Each row has a name. Each question is about the rows just above it.

(157): [ 49  49  -1  16 -82  35  49  49]
(17): [ 64  64  -1 -18 -21 -31   2 -25]
(106): [ 56   5 -23 -11 -23 -23  -1 -28]
Which value appears more than once in (157)?
[49]
The value that (17) holds more than once:
[64]
The value that (106) holds more than once:
[-23]
[ 56   5 -23 -11 -23 -23  -1 -28] is in which row?
(106)

(52): [ 10 -31  24  25  -6 -30  -5 -10 -28 -35   3  38  -5  13  25 -14 -19  46
  -9]
(87): [ -5  22 -15 -75 -16  17 -21 -47  16   0  15  -6  14 -11  13   0  17 -23
  34]
(17): [ 66 -29  33 -16  -7   5   9 -17  19  -9 -17 -24  26 -17  17  -8 -12  34
 -17]
(141): [-18  41 -50  43 -43  -1   3  19 -19   0  19  10  -7  -5 -42   7  31 -18
  15]
Which value appears more than once in (17)?
[-17]
Whose row is [ 10 -31  24  25  -6 -30  -5 -10 -28 -35   3  38  -5  13  25 -14 -19  46
  -9]?
(52)
Whose row is [-18  41 -50  43 -43  -1   3  19 -19   0  19  10  -7  -5 -42   7  31 -18
  15]?
(141)

(52): [-37 -37 -49  46 -33  30 -38   4]
(130): [ 60  89  83  -4  13 -86  73  35]
(106): [ 54  44 -63 -63  13  12 -49 -63]
(141): [ 33  33  60 -72  33 -31 -86  33]
(157): [ 60  89  83  -4 -38  39  49  38]
(93): [ 33  24 -66 -72  14 -66 -83  -1]
(158): [-88 -37 -49  46 -33  22 -38   4]
The value that (52) holds more than once:
[-37]
Which value appears more than once in (93)?
[-66]
The value that (106) holds more than once:
[-63]
Repeated in (141):
[33]
Whose row is [ 54  44 -63 -63  13  12 -49 -63]?
(106)

(52): [-1  0 -1 13  0]
(17): [ -1  -2 -12 -85   1]
(106): [ 0  0 -6  0  0]
(188): [  0   0  -6 -34   0]
(88): [ -4  -5  -1 -44   2]
(93): [-1 -1  2  9  0]
(201): [-2 -2  7 23  1]
(141): [-1 -1 -3 33  1]
(157): [ -3  -3  -4 -39   1]
(130): [  1   1 -18 -18 -18]
Which value appears more than once in (157)?
[-3]
The value that (106) holds more than once:
[0]
Which value appears more than once in (188)?
[0]

(157): [ 2 -1  0  0]
(188): [ -2 -14   0   0]
(93): [-2 18  0  1]
(87): [2 1 0 0]
(17): [2 2 0 0]
(106): [ 0 24  0 -8]
(158): [51 -2 -1 51]
Repeated in (106):
[0]
Repeated in (158):
[51]
The value that (157) holds more than once:
[0]
The value that (188) holds more than once:
[0]
Repeated in (87):
[0]
[ -2 -14   0   0] is in which row?
(188)

(93): [  1  -9  -1 -15 -12   1 -16  -9]
(87): [ 6  8  9 -2 -2  8 -2 -1]
(106): [  5 -32 -17 -27 -13 -13 -27 -30]
(52): [-35  22 -82  22  22 -69  25  22]
(17): [ 22  29  35 -30 -25  31 -31 -28]
Which value appears more than once in (52)?
[22]
Whose row is [ 22  29  35 -30 -25  31 -31 -28]?
(17)
The row with [-35  22 -82  22  22 -69  25  22] is
(52)
Whose row is [  1  -9  -1 -15 -12   1 -16  -9]?
(93)
Which row holds [ 6  8  9 -2 -2  8 -2 -1]?
(87)

